Below is a small trained network, with its code and all its weights. Each question gives an input and a target symbol and asks what happens when units are switched off, that is, made to give their printed mean instead of their output.

import numpy as np


def w(rows, s, z=0):
    codes = np.array(rows[::2]) - 128.0
    scale = np.full(codes.shape[1], s)
    scale[-1] = z or s
    return codes * scale


def f(y):
    return y / 2 * (1 + np.tanh(0.7978845608 * (y + 0.044715 * y**3)))


def softmax(a):
    e = np.exp(a - a.max(-1, keepdims=True))
    return e / e.sum(-1, keepdims=True)


def log_softmax(a):
    a = a - a.max(-1, keepdims=True)
    return a - np.log(np.exp(a).sum(-1, keepdims=True))


def net(x, mask):
    ids = ['ΘΨαεπτω'.index(c) for c in x.split()]
    T = len(ids)
    res = E[ids] + P[:T]
    r = res
    for j in range(3):
        rows = slice(3 * j, 3 * j + 3)
        q, k, v = (r @ M[0][rows].T for M in (Q, K, V))
        z = softmax(np.where(np.tri(T) > 0, q @ k.T / 3**0.5, -1e9)) @ v
        o = O[0][rows]
        res = res + np.where(mask[j], z, o[:, -1]) @ o[:, :-1]
    y = f(res @ A[0][:, :-1].T + A[0][:, -1])
    res = res + np.where(mask[3:7], y, B[0][:, -1]) @ B[0][:, :-1]
    return log_softmax(res[-1] @ U[:, :-1].T + U[:, -1])


Q, K, V, O, A, B = {}, {}, {}, {}, {}, {}
E = w([
[167,74,120,105,110],'Θ',
[155,135,114,194,135],'Ψ',
[165,163,77,173,8],'α',
[83,127,27,59,116],'ε',
[225,90,86,209,101],'π',
[118,73,56,186,102],'τ',
[145,180,157,101,66],'ω',
],0.015)
P = w([
[81,49,59,181,1],'0',
[102,131,131,117,106],'1',
[111,163,148,136,73],'2',
[216,144,187,91,44],'3',
[136,247,130,206,105],'4',
[63,134,208,93,163],'5',
[163,87,103,135,129],'6',
[89,184,83,195,92],'7',
[127,235,188,97,93],'8',
[149,79,111,149,68],'9',
[49,222,94,69,64],'10',
[76,214,188,75,97],'11',
[116,122,125,46,91],'12',
],0.0084)
Q[0] = w([
[103,3,95,193,80],'h0',
[104,109,155,77,138],'h0',
[120,134,209,109,197],'h0',
[177,94,92,149,138],'h1',
[54,152,63,199,179],'h1',
[72,123,1,170,222],'h1',
[200,126,136,49,55],'h2',
[98,130,110,95,154],'h2',
[134,188,48,145,56],'h2',
],0.0097)
K[0] = w([
[163,124,131,131,44],'h0',
[160,156,124,141,126],'h0',
[148,187,162,88,249],'h0',
[66,120,115,123,166],'h1',
[144,85,122,50,129],'h1',
[135,36,170,186,135],'h1',
[172,149,91,1,203],'h2',
[130,170,160,85,104],'h2',
[109,49,99,181,53],'h2',
],0.011)
V[0] = w([
[225,74,112,139,103],'h0',
[98,92,44,129,12],'h0',
[165,183,140,84,157],'h0',
[110,159,104,66,175],'h1',
[54,150,104,109,63],'h1',
[214,134,143,80,108],'h1',
[73,227,134,106,155],'h2',
[91,87,118,179,179],'h2',
[81,242,207,62,194],'h2',
],0.011)
O[0] = w([
[174,54,139,19,181,165],'h0',
[137,241,91,154,160,251],'h0',
[223,168,90,152,19,74],'h0',
[127,184,79,94,183,100],'h1',
[87,71,89,185,138,160],'h1',
[169,132,67,95,101,117],'h1',
[81,152,86,242,136,82],'h2',
[53,211,254,78,103,135],'h2',
[148,57,196,166,202,11],'h2',
],0.0073,0.023)
A[0] = w([
[80,111,33,152,71,103],'n0',
[201,162,78,9,69,82],'n1',
[165,175,116,103,59,3],'n2',
[253,228,126,26,105,249],'n3',
],0.0054,0.0055)
B[0] = w([
[255,134,120,156,158,172],'n0',
[244,121,234,203,160,203],'n1',
[106,174,119,114,116,139],'n2',
[59,20,174,149,152,250],'n3',
],0.0069,0.016)
U = w([
[150,119,148,98,139,139],'Θ',
[74,90,129,146,96,117],'Ψ',
[160,142,81,107,216,4],'α',
[80,117,94,139,110,232],'ε',
[151,101,151,67,157,79],'π',
[2,152,214,125,176,164],'τ',
[160,115,91,122,71,16],'ω',
],0.0097,0.0048)

Each question gives the input, a string of symbols that net reads in full, and the target symbol t.
The units are the heads (3 rows each of Q, K, V and O) and the neurons (one row each of A and B). Each row of codes is followed by its name. A weight is (code - 128) times the scale printed after its matrix; where a second scale follows, it is the last column's (O, A, B and U).
mask holds one flag per unit, heads first, then neurons. A switched-off unit (its flag False) gives its mean, the last column of its rows in O or B, instead of its output. The means were averaged over made-up inputs and are rounded, as every weight is.
A unit's drop is (log p(t) with every unit on - log p(t) with that unit switched off) / (log p(t) with every unit on - log p(t) with every unit switched off).
The circuit of an input: a set's keep is (log p(t) with only the set's units on - log p(t) with every unit switched off) / (log p(t) with every unit on - log p(t) with every unit switched off). Starting from all 7 units, units are removed one at a time, each time the one whose removal leaves the highest keep (on an exact tie, the one counted first), for as long as the keep stays at least 0.8.
units of the circuit, in order: the units of the circuit, biggest drop first
most important unit: the unit with the biggest drop
top k neurons: the k neurons with the biggest drops, biggest first
heads that matter: for each layer, one digit per head in row order, 1 if its drop is at least 0.15 and else 0, layers parted by /
drop when u is switched off: that unit's drop, to one decimal
input τ τ ε τ ε π Ψ, target τ: top 2 neurons	[n0 n3]
input π ε τ τ τ α τ Θ Θ τ, target π: units of the circuit, in order	[h0 h2]
input τ τ ε, target τ: most important unit	h0
input τ τ τ Ψ τ τ Θ Θ, target τ: units of the circuit, in order	[h2 n0 h0]
input τ ε ε τ τ τ Ψ, target τ: units of the circuit, in order	[h2 n0 h1]
input τ α ε ε Θ Ψ Θ τ α τ π, target τ: units of the circuit, in order	[n3 h0 h2]
input τ τ τ, target τ: units of the circuit, in order	[h0 h1]
input π τ π ε ε, target π: units of the circuit, in order	[n1 h2 h0]
input τ τ ε ε ε, target τ: units of the circuit, in order	[h2 n3]
input τ Ψ τ Θ α Θ τ α, target τ: units of the circuit, in order	[n3 h0 h2]
input Θ Ψ ε ε τ ε ε α Ψ, target ε: heads that matter	101
input α τ ε ε, target α: units of the circuit, in order	[h2 h0]
input α ε τ τ Θ Ψ Ψ τ τ τ τ, target α: top 2 neurons	[n0 n1]
input τ τ τ ε ε ε τ τ π, target τ: heads that matter	001
input ε α τ ε Ψ Ψ, target ε: heads that matter	100
input π π τ, target π: heads that matter	101
input Ψ ε τ τ ε ε τ Θ τ ε ε ω, target ε: heads that matter	111
input α τ ε ε Ψ Ψ ε Θ Θ α ε, target α: top 2 neurons	[n0 n1]
input α τ τ Ψ τ, target α: drop when n3 is switched off	-0.1
input π Ψ α τ ε, target π: drop when h0 is switched off	0.3
input τ τ α ω τ Ψ Θ τ τ ω α, target τ: drop when n3 is switched off	0.9
input τ τ ε ε τ, target τ: drop when h2 is switched off	0.6
